Below is a small trained network, with its code and all its weights. Each question gives an input and a target symbol and asks what happens when units are switched off, that is, made to give their printed mean instead of their output.

import numpy as np


def w(rows, s, z=0):
    codes = np.array(rows[::2]) - 128.0
    scale = np.full(codes.shape[1], s)
    scale[-1] = z or s
    return codes * scale


def norm(h):
    return h / np.sqrt((h * h).mean(-1, keepdims=True) + 1e-5)


def f(y):
    return y / 2 * (1 + np.tanh(0.7978845608 * (y + 0.044715 * y**3)))


def softmax(a):
    e = np.exp(a - a.max(-1, keepdims=True))
    return e / e.sum(-1, keepdims=True)


def log_softmax(a):
    a = a - a.max(-1, keepdims=True)
    return a - np.log(np.exp(a).sum(-1, keepdims=True))


def net(x, mask):
    ids = ['ΛΩαβδεηξτ'.index(c) for c in x.split()]
    T = len(ids)
    res = E[ids] + P[:T]
    u = 0
    for l in range(2):
        r = norm(res)
        for j in range(2):
            rows = slice(2 * j, 2 * j + 2)
            q, k, v = (r @ M[l][rows].T for M in (Q, K, V))
            z = softmax(np.where(np.tri(T) > 0, q @ k.T / 2**0.5, -1e9)) @ v
            o = O[l][rows]
            res = res + np.where(mask[u + j], z, o[:, -1]) @ o[:, :-1]
        u += 2
        y = f(norm(res) @ A[l][:, :-1].T + A[l][:, -1])
        res = res + np.where(mask[u : u + 8], y, B[l][:, -1]) @ B[l][:, :-1]
        u += 8
    return log_softmax(norm(res)[-1] @ U[:, :-1].T + U[:, -1])


Q, K, V, O, A, B = {}, {}, {}, {}, {}, {}
E = w([
[70,68,111,107,102,36,158,124,156,119,93,102],'Λ',
[82,130,94,149,106,165,138,73,193,152,50,138],'Ω',
[117,111,118,213,214,96,138,190,121,59,183,105],'α',
[130,16,138,144,151,97,226,116,73,184,6,153],'β',
[50,200,132,167,165,121,106,111,164,121,87,89],'δ',
[113,133,137,177,197,211,110,146,122,91,204,132],'ε',
[79,164,159,109,152,113,154,155,142,175,151,210],'η',
[152,191,39,175,61,104,109,104,104,84,184,86],'ξ',
[132,67,36,110,180,102,142,91,97,139,148,34],'τ',
],0.015)
P = w([
[59,133,86,131,75,140,151,147,34,122,84,157],'0',
[153,191,118,52,179,160,222,103,89,60,131,117],'1',
[27,192,86,218,203,141,163,88,237,203,217,215],'2',
[169,162,128,152,92,146,67,134,138,43,27,151],'3',
[196,125,230,127,135,152,62,139,157,186,92,90],'4',
[45,110,88,190,160,93,125,43,158,175,177,199],'5',
[83,147,72,162,102,144,68,160,122,44,39,108],'6',
[245,153,132,73,195,178,146,97,160,83,109,160],'7',
],0.012)
Q[0] = w([
[192,174,126,52,166,152,170,110,155,87,101,135],'L0H1',
[154,92,186,148,115,129,56,192,160,223,122,98],'L0H1',
[136,164,83,78,173,132,203,111,163,37,101,192],'L0H2',
[3,98,81,188,154,122,175,79,114,137,172,169],'L0H2',
],0.011)
K[0] = w([
[198,88,204,154,128,92,46,150,132,171,159,142],'L0H1',
[150,177,132,77,137,139,254,173,98,86,142,121],'L0H1',
[142,96,165,174,97,127,36,214,187,176,92,94],'L0H2',
[54,116,52,154,126,148,88,190,67,126,112,150],'L0H2',
],0.0098)
V[0] = w([
[141,59,153,161,180,170,143,168,96,115,146,135],'L0H1',
[142,135,54,137,89,254,64,86,88,154,177,38],'L0H1',
[126,55,86,161,134,251,152,49,136,174,59,161],'L0H2',
[109,213,202,147,194,212,150,174,159,142,139,210],'L0H2',
],0.0071)
O[0] = w([
[71,55,176,144,90,101,137,120,116,52,110,171,3],'L0H1',
[159,102,161,87,98,230,93,126,150,169,138,72,232],'L0H1',
[165,5,117,139,85,146,69,144,103,161,113,164,152],'L0H2',
[70,160,83,123,167,179,130,119,85,156,103,140,64],'L0H2',
],0.014,0.0043)
A[0] = w([
[120,80,157,96,78,153,127,115,66,168,98,116,74],'L0N1',
[140,112,115,90,199,120,140,70,145,149,160,75,159],'L0N2',
[171,139,192,162,111,128,113,108,174,92,153,157,170],'L0N3',
[110,141,106,175,84,161,91,132,167,77,71,117,155],'L0N4',
[132,126,155,136,111,94,181,184,84,25,76,134,104],'L0N5',
[100,126,150,125,108,198,109,150,52,76,113,108,18],'L0N6',
[136,68,126,156,134,114,107,163,81,82,102,127,88],'L0N7',
[166,119,141,144,156,94,161,11,135,178,167,126,5],'L0N8',
],0.012,0.0029)
B[0] = w([
[118,191,246,209,150,140,153,193,109,84,168,133,185],'L0N1',
[183,161,167,145,95,95,180,141,216,158,96,200,241],'L0N2',
[28,24,103,196,109,28,74,163,86,122,135,119,213],'L0N3',
[90,124,205,146,94,39,47,109,101,48,134,83,253],'L0N4',
[165,140,96,116,179,17,59,69,87,153,152,125,187],'L0N5',
[113,122,170,203,135,93,192,128,63,136,255,84,173],'L0N6',
[162,155,147,61,163,43,136,181,174,142,125,67,168],'L0N7',
[66,156,111,188,176,85,122,214,135,67,221,167,199],'L0N8',
],0.0095,0.0058)
Q[1] = w([
[185,154,133,216,234,56,168,69,173,166,189,213],'L1H1',
[47,142,21,203,183,80,173,229,225,146,207,127],'L1H1',
[223,157,183,70,228,127,111,74,78,25,3,46],'L1H2',
[37,108,48,181,112,162,107,228,190,79,121,148],'L1H2',
],0.0056)
K[1] = w([
[27,125,101,96,67,125,153,214,95,224,129,153],'L1H1',
[27,170,123,84,27,101,191,126,167,109,144,43],'L1H1',
[76,185,150,209,133,125,9,234,194,212,135,196],'L1H2',
[229,122,118,38,133,135,253,140,108,108,177,200],'L1H2',
],0.0049)
V[1] = w([
[41,102,111,159,41,131,76,91,76,99,93,147],'L1H1',
[94,118,84,236,169,166,168,176,193,92,113,226],'L1H1',
[212,140,73,95,145,2,121,106,155,226,130,217],'L1H2',
[104,102,136,186,204,70,77,50,43,155,119,26],'L1H2',
],0.0054)
O[1] = w([
[2,184,36,36,97,218,83,170,88,190,45,187,160],'L1H1',
[238,71,179,118,112,139,150,128,129,108,229,18,14],'L1H1',
[112,116,134,115,107,251,171,224,127,139,51,82,162],'L1H2',
[168,100,138,209,113,214,128,34,229,110,177,50,254],'L1H2',
],0.0087,0.0023)
A[1] = w([
[135,185,96,142,224,196,182,91,170,164,180,112,166],'L1N1',
[70,200,51,63,105,88,169,162,26,96,50,149,72],'L1N2',
[223,48,172,107,144,111,93,96,255,163,180,73,122],'L1N3',
[132,209,20,104,161,173,236,153,62,183,35,173,199],'L1N4',
[93,178,43,138,216,48,159,91,94,142,189,158,55],'L1N5',
[111,53,120,145,154,166,205,177,147,46,165,103,2],'L1N6',
[138,126,73,139,165,188,178,73,229,202,159,73,107],'L1N7',
[183,42,141,146,226,130,160,96,131,206,118,180,183],'L1N8',
],0.0088,0.0042)
B[1] = w([
[146,134,103,66,66,79,143,153,119,145,38,134,224],'L1N1',
[49,99,63,43,56,160,153,135,127,73,122,107,176],'L1N2',
[124,129,122,40,141,178,159,128,136,76,135,119,254],'L1N3',
[100,141,93,143,129,119,134,207,24,191,138,40,213],'L1N4',
[90,165,197,134,149,189,102,155,197,110,136,202,224],'L1N5',
[116,82,148,154,50,189,202,6,110,131,132,132,131],'L1N6',
[170,80,199,146,182,48,189,105,87,65,16,155,208],'L1N7',
[163,152,74,161,186,163,10,64,117,125,98,58,163],'L1N8',
],0.011,0.0078)
U = w([
[135,196,113,173,205,106,109,196,181,87,175,177,3],'Λ',
[190,174,67,102,137,191,25,93,161,185,178,69,220],'Ω',
[60,172,113,112,170,153,83,2,123,66,75,185,43],'α',
[91,21,57,40,123,10,97,79,128,136,152,154,81],'β',
[197,128,115,196,141,38,162,124,46,177,80,134,66],'δ',
[95,95,155,199,125,161,216,73,109,141,189,97,224],'ε',
[66,128,72,61,150,169,139,179,102,135,159,130,177],'η',
[146,133,189,51,99,149,194,95,184,115,127,112,186],'ξ',
[95,6,155,113,34,165,100,111,124,102,81,191,162],'τ',
],0.0071,0.0023)

Each question gives the input, a string of symbols that net reads in full, and the target symbol t.
The units are the heads (2 rows each of Q, K, V and O) and the neurons (one row each of A and B). Each row of codes is followed by its name. A weight is (code - 128) times the scale printed after its matrix; where a second scale follows, it is the last column's (O, A, B and U).
mask holds one flag per unit, layer by layer, with each layer's heads first. A switched-off unit (its flag False) gives its mean, the last column of its rows in O or B, instead of its output. The means were averaged over made-up inputs and are rounded, as every weight is.
A unit's drop is (log p(t) with every unit on - log p(t) with that unit switched off) / (log p(t) with every unit on - log p(t) with every unit switched off).
The circuit of an input: a set's keep is (log p(t) with only the set's units on - log p(t) with every unit switched off) / (log p(t) with every unit on - log p(t) with every unit switched off). Starting from the 12 units with the biggest drops (on a tie, the unit counted first), units are removed one at a time, each time the one whose removal leaves the highest keep (on an exact tie, the one counted first), for as long as the keep stays at least 0.8.
units of the circuit, in order: the units of the circuit, biggest drop first
top k neurons: the k neurons with the biggest drops, biggest first
top k neurons in layer l: the k neurons of layer l with the biggest drops, biggest first
input ε Λ Λ Λ ε ξ ξ ξ, target ε: units of the circuit, in order => [L0H1, L0N6, L0H2]
input α ξ Ω ε ξ Ω, target ξ: units of the circuit, in order => [L1H1, L1N3]
input τ τ δ, target β: units of the circuit, in order => [L0H2, L0N3]
input β Ω α η ε η, target τ: units of the circuit, in order => [L0H2]
input Ω η η, target Ω: units of the circuit, in order => [L0H2, L1N8]
input η Λ ξ ξ η Ω ξ ε, target η: units of the circuit, in order => [L0H2, L1N4]
input ξ Λ ξ η η, target Λ: units of the circuit, in order => [L0H1, L1N5]
input ξ Ω Ω β δ, target Ω: units of the circuit, in order => [L0H2, L1N7, L1N8]
input ξ ξ Ω, target Λ: units of the circuit, in order => [L0H2, L0N8]
input ε Λ Λ τ ξ η, target α: top 3 neurons => [L1N5, L1N8, L0N6]
input Ω ξ η ξ δ α τ Λ, target δ: top 3 neurons => [L0N2, L1N4, L1N7]
input ε Λ δ, target α: units of the circuit, in order => [L1H2, L0H2, L0H1, L0N6]
input Ω η η Λ Λ, target η: top 2 neurons => [L1N4, L1N2]
input δ δ Ω, target η: units of the circuit, in order => [L1H2, L0N2, L1N4, L1H1]
input β ξ Λ δ ξ δ, target τ: top neuron => [L0N5]
input Ω δ δ Ω ξ Ω, target Ω: top 2 neurons => [L1N8, L0N1]
input δ Λ ξ τ, target ξ: units of the circuit, in order => [L1N3, L0N2]
input ξ δ α δ ε ξ Ω δ, target ε: units of the circuit, in order => [L0H1, L0N6, L0H2]
input Λ τ ξ ξ ξ Ω, target ε: top 3 neurons => [L0N8, L0N5, L1N6]
input ξ δ δ Λ β τ, target Λ: units of the circuit, in order => [L0N8]
input Λ δ δ η τ, target δ: top 2 neurons => [L1N7, L1N4]
input Λ ε η, target ε: top 3 neurons => [L0N5, L1N6, L0N3]
input δ α Ω Ω α ε, target η: top 2 neurons => [L0N8, L0N2]
input α ξ ξ β Λ τ, target ξ: top 2 neurons in layer 0 => [L0N5, L0N2]
input ξ Ω ξ Ω δ ε η, target η: top 2 neurons => [L1N4, L1N2]
input Ω δ η Ω ξ, target δ: top 3 neurons in layer 0 => [L0N4, L0N1, L0N2]
input ξ ξ δ β ε, target ξ: top 2 neurons in layer 1 => [L1N3, L1N7]
input Ω Λ Λ ξ Ω, target Λ: top neuron => [L1N5]
input ε ξ ξ ε ξ τ, target α: top 2 neurons => [L1N8, L1N7]
